Here is a tiny trained network, its code and every weight. The questions are about switching its units off for an input and a target symbol, where a switched-off unit gives its printed mean instead of its output.

import numpy as np


def w(rows, s, z=0):
    codes = np.array(rows[::2]) - 128.0
    scale = np.full(codes.shape[1], s)
    scale[-1] = z or s
    return codes * scale


def norm(h):
    return h / np.sqrt((h * h).mean(-1, keepdims=True) + 1e-5)


def f(y):
    return np.maximum(y, 0)


def softmax(a):
    e = np.exp(a - a.max(-1, keepdims=True))
    return e / e.sum(-1, keepdims=True)


def log_softmax(a):
    a = a - a.max(-1, keepdims=True)
    return a - np.log(np.exp(a).sum(-1, keepdims=True))


def net(x, mask):
    ids = ['αβεθλξστψ'.index(c) for c in x.split()]
    T = len(ids)
    res = E[ids] + P[:T]
    r = norm(res)
    for j in range(2):
        rows = slice(3 * j, 3 * j + 3)
        q, k, v = (r @ M[0][rows].T for M in (Q, K, V))
        z = softmax(np.where(np.tri(T) > 0, q @ k.T / 3**0.5, -1e9)) @ v
        o = O[0][rows]
        res = res + np.where(mask[j], z, o[:, -1]) @ o[:, :-1]
    y = f(norm(res) @ A[0][:, :-1].T + A[0][:, -1])
    res = res + np.where(mask[2:14], y, B[0][:, -1]) @ B[0][:, :-1]
    return log_softmax(norm(res)[-1] @ U[:, :-1].T + U[:, -1])


Q, K, V, O, A, B = {}, {}, {}, {}, {}, {}
E = w([
[142,100,101,159],'α',
[153,116,94,145],'β',
[43,52,72,126],'ε',
[147,131,116,146],'θ',
[164,126,101,150],'λ',
[5,179,75,153],'ξ',
[164,46,159,141],'σ',
[141,132,93,153],'τ',
[143,114,104,167],'ψ',
],0.025)
P = w([
[64,170,231,17],'0',
[53,195,6,135],'1',
[92,194,8,153],'2',
[114,180,1,145],'3',
[138,170,17,162],'4',
[144,171,19,159],'5',
[148,166,8,170],'6',
[157,176,19,162],'7',
[152,166,21,178],'8',
[145,195,40,172],'9',
],0.0072)
Q[0] = w([
[208,156,49,148],'h1',
[81,178,114,122],'h1',
[53,57,164,100],'h1',
[168,136,91,132],'h2',
[253,146,82,178],'h2',
[195,158,117,97],'h2',
],0.017)
K[0] = w([
[108,119,248,49],'h1',
[67,161,82,114],'h1',
[179,105,60,179],'h1',
[128,125,179,89],'h2',
[92,130,231,84],'h2',
[124,139,203,93],'h2',
],0.016)
V[0] = w([
[78,201,141,93],'h1',
[149,131,108,5],'h1',
[149,115,12,59],'h1',
[37,146,120,162],'h2',
[107,101,92,161],'h2',
[124,150,137,166],'h2',
],0.017)
O[0] = w([
[121,233,41,98,169],'h1',
[45,167,158,107,254],'h1',
[85,217,250,14,214],'h1',
[162,107,136,54,104],'h2',
[162,179,164,127,108],'h2',
[190,136,80,127,87],'h2',
],0.014,0.0048)
A[0] = w([
[179,106,98,123,126],'n1',
[50,53,172,163,202],'n2',
[7,139,177,146,110],'n3',
[161,91,94,186,165],'n4',
[195,63,188,114,54],'n5',
[158,81,138,62,204],'n6',
[143,181,184,87,111],'n7',
[102,146,224,45,116],'n8',
[164,54,188,161,138],'n9',
[127,126,75,180,16],'n10',
[180,106,250,110,253],'n11',
[89,114,139,54,95],'n12',
],0.017,0.0052)
B[0] = w([
[147,192,174,147,170],'n1',
[185,170,182,111,224],'n2',
[200,216,99,129,255],'n3',
[84,103,173,113,216],'n4',
[108,122,158,10,173],'n5',
[154,87,164,157,169],'n6',
[78,51,120,76,211],'n7',
[138,12,92,163,254],'n8',
[183,121,161,41,205],'n9',
[66,162,164,145,162],'n10',
[105,72,178,132,218],'n11',
[121,28,151,145,190],'n12',
],0.014,0.0099)
U = w([
[238,144,78,72,99],'α',
[161,184,150,185,254],'β',
[77,7,82,103,69],'ε',
[194,84,71,180,250],'θ',
[115,116,172,241,207],'λ',
[98,93,52,28,52],'ξ',
[217,130,183,63,100],'σ',
[55,92,71,209,198],'τ',
[22,129,188,131,60],'ψ',
],0.017,0.0054)

Each question gives the input, a string of symbols that net reads in full, and the target symbol t.
The units are the heads (3 rows each of Q, K, V and O) and the neurons (one row each of A and B). Each row of codes is followed by its name. A weight is (code - 128) times the scale printed after its matrix; where a second scale follows, it is the last column's (O, A, B and U).
mask holds one flag per unit, heads first, then neurons. A switched-off unit (its flag False) gives its mean, the last column of its rows in O or B, instead of its output. The means were averaged over made-up inputs and are rounded, as every weight is.
A unit's drop is (log p(t) with every unit on - log p(t) with that unit switched off) / (log p(t) with every unit on - log p(t) with every unit switched off).
The circuit of an input: a set's keep is (log p(t) with only the set's units on - log p(t) with every unit switched off) / (log p(t) with every unit on - log p(t) with every unit switched off). Starting from the 12 units with the biggest drops (on a tie, the unit counted first), units are removed one at a time, each time the one whose removal leaves the highest keep (on an exact tie, the one counted first), for as long as the keep stays at least 0.8.
circuit, biggest first: the units of the circuit, biggest drop first
unit that matters most: the unit with the biggest drop
k most important neurons: the k neurons with the biggest drops, biggest first
which heads matter: for each layer, one digit per head in row order, 1 if its drop is at least 0.15 and else 0, layers parted by /
drop of u: that unit's drop, to one decimal
input ξ α α θ α τ λ ε β, target α: circuit, biggest first	[h1]
input θ ψ ε τ, target τ: which heads matter	10
input σ ξ λ α ψ α θ, target λ: circuit, biggest first	[h1; h2; n8]
input λ α β β τ α ψ λ ξ α, target β: which heads matter	01
input β α α ε α β θ ξ β λ, target ψ: which heads matter	10
input ξ ξ τ σ β ξ β α, target α: which heads matter	11
input λ ξ θ λ, target β: which heads matter	01
input τ ξ θ ξ ε β τ, target ξ: which heads matter	11
input ψ α ξ α, target θ: which heads matter	10
input ξ τ ε θ ε ξ ξ ψ, target α: which heads matter	11
input ψ β λ, target θ: which heads matter	10
input λ β θ λ ξ α σ ψ θ, target β: which heads matter	01
input α β ξ, target ξ: 2 most important neurons	[n7; n2]
input λ ψ ξ σ ψ ψ θ ε β β, target β: unit that matters most	h2
input ψ ψ β ξ α α λ α β, target θ: drop of n9	0.0
input ε β ψ, target ε: drop of h2	0.8
input θ β ξ θ α, target τ: drop of h1	0.8
